Below is a small trained network, with its code and all its weights. Each question gives an input and a class and asks what happens when units are switched off, that is, made to give their printed mean instead of their output.

import numpy as np


def w(rows, s, z=0):
    codes = np.array(rows[::2]) - 128.0
    scale = np.full(codes.shape[1], s)
    scale[-1] = z or s
    return codes * scale


def f(y):
    return y / 2 * (1 + np.tanh(0.7978845608 * (y + 0.044715 * y**3)))


def log_softmax(a):
    a = a - a.max(-1, keepdims=True)
    return a - np.log(np.exp(a).sum(-1, keepdims=True))


def net(x, mask):
    res = np.array(x, float).reshape(1, 7) / 4 @ E
    y = f(res @ A[0][:, :-1].T + A[0][:, -1])
    res = res + np.where(mask, y, B[0][:, -1]) @ B[0][:, :-1]
    return log_softmax(res[-1] @ U[:, :-1].T + U[:, -1])


A, B = {}, {}
E = w([
[63,146,143,156,195,93,154],'x0',
[190,69,129,243,124,67,173],'x1',
[63,82,56,151,132,101,167],'x2',
[168,87,90,210,120,177,156],'x3',
[165,67,39,114,136,126,28],'x4',
[178,100,104,75,40,1,168],'x5',
[53,217,176,224,32,140,73],'x6',
],0.0061)
A[0] = w([
[143,107,140,231,88,85,205,229],'N0',
[107,207,216,148,127,129,125,218],'N1',
[118,122,140,219,56,51,141,227],'N2',
[185,68,146,161,140,48,241,192],'N3',
[91,199,116,199,56,99,61,165],'N4',
[144,80,83,14,96,90,126,216],'N5',
[85,112,105,23,139,28,147,184],'N6',
[63,126,125,152,181,218,175,166],'N7',
[100,218,219,90,144,179,101,170],'N8',
[185,111,140,90,27,196,71,192],'N9',
[88,76,79,200,175,172,177,217],'N10',
[66,215,201,148,129,164,81,224],'N11',
[104,118,100,33,146,29,153,191],'N12',
[212,44,45,102,132,180,58,199],'N13',
[144,81,53,177,255,132,76,192],'N14',
[161,79,76,35,156,131,56,255],'N15',
[41,215,146,192,83,181,100,238],'N16',
[99,195,211,69,151,169,106,189],'N17',
[69,206,193,118,181,227,131,200],'N18',
[149,84,65,167,223,176,53,174],'N19',
],0.0062,0.0036)
B[0] = w([
[126,66,172,230,106,43,193,233],'N0',
[117,173,201,152,152,106,120,215],'N1',
[100,83,171,200,81,7,137,232],'N2',
[204,77,149,126,177,37,243,249],'N3',
[40,115,170,210,43,64,53,209],'N4',
[136,122,26,47,95,104,126,239],'N5',
[62,126,49,19,188,36,116,226],'N6',
[66,144,77,197,225,206,181,184],'N7',
[163,246,190,100,187,145,60,224],'N8',
[202,190,83,146,33,140,93,207],'N9',
[76,40,96,203,169,160,187,204],'N10',
[92,186,184,158,159,139,72,244],'N11',
[80,120,53,16,184,46,138,226],'N12',
[209,80,117,96,58,214,108,244],'N13',
[122,2,184,102,175,190,110,220],'N14',
[170,102,90,42,106,156,64,252],'N15',
[38,181,130,213,124,120,79,253],'N16',
[168,235,150,62,195,150,60,219],'N17',
[120,221,136,165,240,207,123,238],'N18',
[124,47,187,123,137,237,94,210],'N19',
],0.0063,0.0056)
U = w([
[64,146,109,175,186,186,169,23],'0',
[207,150,85,115,33,155,113,131],'1',
[160,34,158,113,140,192,109,38],'2',
[98,117,41,44,157,75,134,254],'3',
[180,86,171,156,147,52,254,189],'4',
[50,128,167,180,58,70,80,146],'5',
[143,234,192,106,185,149,78,94],'6',
],0.0077,0.00083)

Each question gives the input, the list of numbers given to net, and the class t.
The units are the neurons (one row each of A and B). Each row of codes is followed by its name. A weight is (code - 128) times the scale printed after its matrix; where a second scale follows, it is the last column's (A, B and U).
mask holds one flag per neuron, in row order. A switched-off neuron (its flag False) gives its mean, the last column of its row in B, instead of its output. The means were averaged over made-up inputs and are rounded, as every weight is.
A unit's drop is (log p(t) with every unit on - log p(t) with that unit switched off) / (log p(t) with every unit on - log p(t) with every unit switched off).
The circuit of an input: a set's keep is (log p(t) with only the set's units on - log p(t) with every unit switched off) / (log p(t) with every unit on - log p(t) with every unit switched off). Starting from the 12 units with the biggest drops (on a tie, the unit counted first), units are removed one at a time, each time the one whose removal leaves the highest keep (on an exact tie, the one counted first), for as long as the keep stays at least 0.8.
circuit, biggest first: the units of the circuit, biggest drop first
top k neurons: the k neurons with the biggest drops, biggest first
drop when u is switched off: that unit's drop, to one decimal
input [-6,8,3,-3,5,0,-3], class 2: circuit, biggest first -> [N13, N14]
input [3,-8,8,0,7,-4,0], class 2: top 2 neurons -> [N19, N14]
input [3,7,-6,1,6,4,0], class 4: circuit, biggest first -> [N3, N0]
input [6,-8,8,-8,1,-7,-2], class 6: circuit, biggest first -> [N17, N8]
input [-8,-4,-6,-2,8,1,6], class 1: circuit, biggest first -> [N9]
input [-7,2,4,-6,5,-1,4], class 1: top 2 neurons -> [N9, N0]
input [-6,-6,-3,5,6,-1,3], class 1: circuit, biggest first -> [N9, N13]
input [-7,5,3,6,-7,-7,-3], class 4: top 2 neurons -> [N0, N3]
input [-8,7,4,6,7,4,-5], class 2: top 3 neurons -> [N13, N14, N19]
input [-8,-7,-4,-7,-4,6,-2], class 3: top 3 neurons -> [N6, N5, N12]
input [-4,-4,5,5,4,4,1], class 1: top 2 neurons -> [N13, N9]
input [1,5,3,4,8,5,-2], class 2: top 2 neurons -> [N13, N14]
input [-4,6,7,-2,2,-6,0], class 2: top 2 neurons -> [N14, N19]
input [3,-7,1,6,3,-4,-3], class 2: drop when N19 is switched off -> 0.2
input [1,0,1,7,-6,1,0], class 4: drop when N0 is switched off -> 0.1
input [-4,-1,0,-5,5,-6,-5], class 2: drop when N19 is switched off -> 0.1
input [-4,-7,8,4,8,1,2], class 1: drop when N14 is switched off -> -0.1
